Below are the code and all the weights of a small trained network. Each question names an input and a class and asks about switching units off, where a switched-off unit gives its printed mean instead of its output.

import numpy as np


def w(rows, s, z=0):
    codes = np.array(rows[::2]) - 128.0
    scale = np.full(codes.shape[1], s)
    scale[-1] = z or s
    return codes * scale


def f(y):
    return np.maximum(y, 0)


def log_softmax(a):
    a = a - a.max(-1, keepdims=True)
    return a - np.log(np.exp(a).sum(-1, keepdims=True))


def net(x, mask):
    res = np.array(x, float).reshape(1, 8) / 4 @ E
    y = f(res @ A[0][:, :-1].T + A[0][:, -1])
    res = res + np.where(mask, y, B[0][:, -1]) @ B[0][:, :-1]
    return log_softmax(res[-1] @ U[:, :-1].T + U[:, -1])


A, B = {}, {}
E = w([
[89,174,41,154,173,80,44,229,172,159,101,205],'x0',
[147,76,107,2,121,106,101,88,201,168,92,100],'x1',
[130,135,130,134,114,112,131,117,142,127,133,137],'x2',
[52,164,128,169,70,157,126,137,154,201,77,1],'x3',
[97,188,203,45,119,150,132,180,179,28,99,124],'x4',
[68,115,173,138,172,85,76,58,63,119,39,149],'x5',
[221,187,179,106,174,42,158,159,81,195,107,75],'x6',
[70,174,21,104,203,96,189,69,120,70,160,64],'x7',
],0.0087)
A[0] = w([
[101,170,198,124,198,75,81,54,49,147,32,155,112],'N0',
[110,136,66,127,128,101,80,177,138,133,109,177,2],'N1',
[139,54,70,214,139,127,102,108,108,239,121,74,44],'N2',
[82,214,2,122,210,79,142,149,146,104,114,127,100],'N3',
[162,55,144,82,205,103,172,110,122,104,205,233,18],'N4',
[165,102,107,41,146,142,100,153,158,115,114,85,183],'N5',
[187,106,197,108,86,182,187,64,90,145,176,102,20],'N6',
[128,136,173,121,77,133,109,139,132,141,122,147,76],'N7',
[191,112,172,104,131,104,77,114,114,87,167,200,58],'N8',
[185,161,134,79,195,58,181,141,79,133,108,44,80],'N9',
[141,80,89,39,128,78,105,68,174,164,32,131,99],'N10',
[131,96,226,147,112,159,75,148,150,197,130,223,18],'N11',
[46,216,161,154,75,115,139,117,194,170,96,51,95],'N12',
[84,227,120,191,65,140,165,157,57,88,107,123,204],'N13',
[52,146,194,197,136,94,145,141,60,121,152,148,126],'N14',
[211,188,93,104,118,195,175,213,192,150,235,95,91],'N15',
[192,163,155,101,204,64,167,140,79,150,113,153,95],'N16',
[155,185,149,175,181,156,123,130,76,80,176,186,152],'N17',
[49,146,131,139,79,156,88,138,160,138,145,49,67],'N18',
[114,153,94,125,161,88,100,182,113,133,123,185,63],'N19',
[104,235,73,101,185,97,169,78,108,103,125,118,40],'N20',
[160,183,158,114,191,87,124,176,71,193,63,55,67],'N21',
[183,104,213,148,46,155,53,211,137,156,53,176,99],'N22',
[174,171,168,147,100,15,131,112,144,126,138,127,42],'N23',
[81,149,81,157,198,59,2,237,174,191,86,176,53],'N24',
[186,73,136,163,70,151,77,127,124,129,70,156,65],'N25',
[120,89,202,131,142,154,127,34,71,111,91,103,121],'N26',
[157,81,170,110,68,175,189,37,57,77,129,102,27],'N27',
[217,202,178,111,161,47,172,183,113,174,165,106,91],'N28',
[26,65,130,168,119,149,68,45,119,72,49,171,126],'N29',
[192,103,188,116,84,156,111,198,67,152,96,133,71],'N30',
[132,138,103,137,64,186,102,117,164,81,172,141,119],'N31',
[95,204,197,82,154,154,97,181,182,49,131,106,52],'N32',
[49,10,50,137,85,209,118,128,143,43,175,178,90],'N33',
[180,171,83,112,183,119,106,74,134,56,163,164,108],'N34',
[195,72,19,192,142,125,119,50,65,172,136,175,112],'N35',
[79,157,124,139,118,181,100,144,62,156,57,47,84],'N36',
[130,62,112,25,97,80,94,74,198,164,129,141,139],'N37',
[95,149,77,71,177,154,173,105,67,89,113,82,40],'N38',
[81,225,214,51,113,134,134,208,168,2,75,118,117],'N39',
[173,83,74,154,83,126,167,169,151,163,179,144,111],'N40',
[141,77,191,139,137,106,137,82,104,117,185,79,54],'N41',
[119,87,158,50,151,84,141,206,86,38,178,166,104],'N42',
[163,198,117,241,99,153,190,144,87,65,95,190,5],'N43',
[185,89,127,102,184,140,125,109,69,47,125,233,108],'N44',
[119,140,95,101,130,123,184,60,83,66,156,57,99],'N45',
[165,87,107,128,68,183,217,174,131,113,183,102,153],'N46',
],0.0084,0.0087)
B[0] = w([
[141,137,17,120,169,79,104,105,175,106,85,139,236],'N0',
[162,177,166,111,97,188,92,117,139,110,141,146,155],'N1',
[128,139,225,82,162,98,151,73,98,155,136,121,214],'N2',
[154,109,98,92,65,139,159,85,121,91,200,150,220],'N3',
[146,143,134,152,111,150,178,105,148,201,81,133,194],'N4',
[135,107,139,147,116,128,113,185,82,126,129,112,201],'N5',
[158,175,143,97,94,170,87,136,132,116,141,181,192],'N6',
[118,124,104,126,129,123,167,116,123,112,142,130,156],'N7',
[112,127,114,140,84,129,151,132,143,180,117,108,183],'N8',
[84,99,130,167,149,164,89,134,134,126,143,146,206],'N9',
[190,93,125,139,145,153,148,208,83,99,103,55,204],'N10',
[147,102,96,133,125,134,188,85,141,104,172,125,192],'N11',
[134,132,130,145,74,124,167,131,138,192,81,160,221],'N12',
[158,94,152,140,114,120,128,202,100,112,115,83,242],'N13',
[178,101,87,148,157,154,128,178,86,101,110,79,200],'N14',
[164,135,2,117,172,90,89,107,150,109,77,151,238],'N15',
[78,114,152,104,134,129,115,142,160,119,120,120,204],'N16',
[156,94,123,144,121,135,109,184,103,135,128,63,209],'N17',
[125,127,129,171,109,151,171,126,141,200,101,162,184],'N18',
[148,187,142,131,87,145,101,125,138,124,132,121,169],'N19',
[128,80,104,109,109,133,173,92,131,98,143,149,180],'N20',
[73,100,147,148,153,154,116,154,186,128,142,141,217],'N21',
[122,88,81,121,96,116,183,81,112,90,195,159,250],'N22',
[84,124,149,139,163,166,111,123,153,116,137,123,156],'N23',
[160,208,159,103,71,189,84,108,124,90,137,160,236],'N24',
[128,106,92,115,141,126,150,88,145,123,161,99,179],'N25',
[143,182,100,129,104,120,75,131,134,104,130,136,214],'N26',
[149,208,158,90,80,185,83,115,148,119,145,135,200],'N27',
[39,97,180,153,156,169,110,157,190,129,138,113,232],'N28',
[89,106,104,127,173,96,90,134,170,101,109,155,226],'N29',
[118,79,100,123,113,124,175,89,133,75,154,145,200],'N30',
[60,110,140,149,153,124,97,131,128,97,125,115,180],'N31',
[148,138,182,105,177,124,132,85,97,151,134,120,192],'N32',
[60,100,173,144,185,177,103,155,170,135,142,119,229],'N33',
[104,107,121,170,69,130,155,123,131,176,104,150,184],'N34',
[111,156,208,81,171,86,141,103,93,163,149,114,234],'N35',
[116,147,95,176,91,125,165,136,129,177,81,168,192],'N36',
[165,90,142,153,140,157,128,190,81,101,105,50,219],'N37',
[125,94,113,112,108,142,184,100,112,107,161,154,170],'N38',
[139,173,196,94,200,65,122,76,89,175,170,107,250],'N39',
[120,163,106,128,165,74,126,116,114,113,107,123,192],'N40',
[136,162,143,104,107,155,92,116,125,121,131,142,167],'N41',
[111,141,134,144,104,122,150,130,126,179,96,157,192],'N42',
[154,133,133,125,163,171,167,165,108,97,98,62,172],'N43',
[131,138,120,167,92,104,152,134,137,190,84,145,223],'N44',
[152,113,116,119,79,127,147,105,128,78,181,165,200],'N45',
[137,142,75,120,149,79,78,131,142,122,103,129,220],'N46',
],0.0098,0.012)
U = w([
[175,213,159,112,72,208,72,106,165,77,146,156,97],'0',
[134,43,106,129,106,131,225,65,152,58,207,150,101],'1',
[26,69,175,160,213,187,97,141,243,119,123,131,103],'2',
[134,126,131,178,86,130,199,119,159,254,37,152,107],'3',
[146,153,213,104,243,57,138,66,56,172,151,129,112],'4',
[205,71,136,153,167,166,142,210,69,79,84,73,108],'5',
[151,141,39,133,206,52,67,96,195,83,54,153,122],'6',
[125,93,146,141,106,80,94,152,125,118,142,147,253],'7',
],0.0079,0.03)

Each question gives the input, the list of numbers given to net, and the class t.
The units are the neurons (one row each of A and B). Each row of codes is followed by its name. A weight is (code - 128) times the scale printed after its matrix; where a second scale follows, it is the last column's (A, B and U).
mask holds one flag per neuron, in row order. A switched-off neuron (its flag False) gives its mean, the last column of its row in B, instead of its output. The means were averaged over made-up inputs and are rounded, as every weight is.
A unit's drop is (log p(t) with every unit on - log p(t) with that unit switched off) / (log p(t) with every unit on - log p(t) with every unit switched off).
The circuit of an input: a set's keep is (log p(t) with only the set's units on - log p(t) with every unit switched off) / (log p(t) with every unit on - log p(t) with every unit switched off). Starting from the 12 units with the biggest drops (on a tie, the unit counted first), units are removed one at a time, each time the one whose removal leaves the highest keep (on an exact tie, the one counted first), for as long as the keep stays at least 0.8.
units of the circuit, in order: the units of the circuit, biggest drop first
unit that matters most: the unit with the biggest drop
top k neurons: the k neurons with the biggest drops, biggest first
drop of u: that unit's drop, to one decimal
input [-2,8,8,-6,-4,6,2,-3], class 5: unit that matters most -> N10
input [-2,4,-4,-4,4,-1,6,3], class 2: units of the circuit, in order -> N28, N9
input [1,-7,-4,-5,8,1,-4,-3], class 4: top 2 neurons -> N39, N32
input [-6,-4,-3,-2,-1,5,-5,0], class 0: top 2 neurons -> N27, N26
input [-1,2,-2,-6,-4,5,5,6], class 1: top 3 neurons -> N20, N3, N45
input [-5,8,-3,-1,3,5,-1,2], class 5: top 2 neurons -> N10, N37
input [7,0,0,2,-7,7,-6,-7], class 0: top 2 neurons -> N24, N1
input [-7,3,3,5,-4,7,3,3], class 0: units of the circuit, in order -> N27, N26
input [-4,5,-2,6,3,-6,8,-5], class 2: top 2 neurons -> N28, N21
input [7,6,-4,-6,1,0,-8,8], class 1: top 4 neurons -> N3, N20, N28, N38
input [-5,5,8,-8,0,-4,4,-7], class 3: top 3 neurons -> N4, N44, N8
input [0,-4,4,-3,3,7,-3,-8], class 1: top 2 neurons -> N22, N11
input [-8,-1,6,-1,-2,-3,-8,-1], class 0: top 2 neurons -> N27, N6
input [3,-1,-1,-8,3,-3,-4,-7], class 3: units of the circuit, in order -> N44, N4
input [-5,-5,-2,-2,-8,6,-6,-1], class 4: units of the circuit, in order -> N35
input [6,-5,-6,-8,1,6,5,2], class 3: units of the circuit, in order -> N44, N4
input [-2,2,-6,2,2,-6,-4,-2], class 6: units of the circuit, in order -> N15, N46
input [4,-6,-2,4,0,0,6,0], class 2: top 2 neurons -> N21, N28
input [0,3,4,6,-5,-7,-3,1], class 6: top 3 neurons -> N15, N46, N40
input [8,3,-6,8,4,-6,1,6], class 0: top 2 neurons -> N24, N3
input [3,-5,2,6,8,-6,3,6], class 4: units of the circuit, in order -> N39
input [5,6,-6,5,4,-6,-5,2], class 5: units of the circuit, in order -> N37, N5
input [4,-6,-3,1,-8,-5,0,2], class 4: top 2 neurons -> N35, N2
input [-2,3,-6,8,-1,8,-6,4], class 3: top 2 neurons -> N18, N12
input [-6,4,0,-5,-6,-5,-6,5], class 0: units of the circuit, in order -> N27, N22
input [-1,5,-6,-4,7,1,7,-2], class 2: drop of N9 -> 0.3
input [0,-1,-5,1,-8,-8,4,-7], class 4: drop of N2 -> 1.1
input [-8,2,7,5,7,1,-6,2], class 0: drop of N41 -> 0.0
input [5,-4,-5,5,-6,-3,6,-5], class 2: drop of N21 -> 0.9
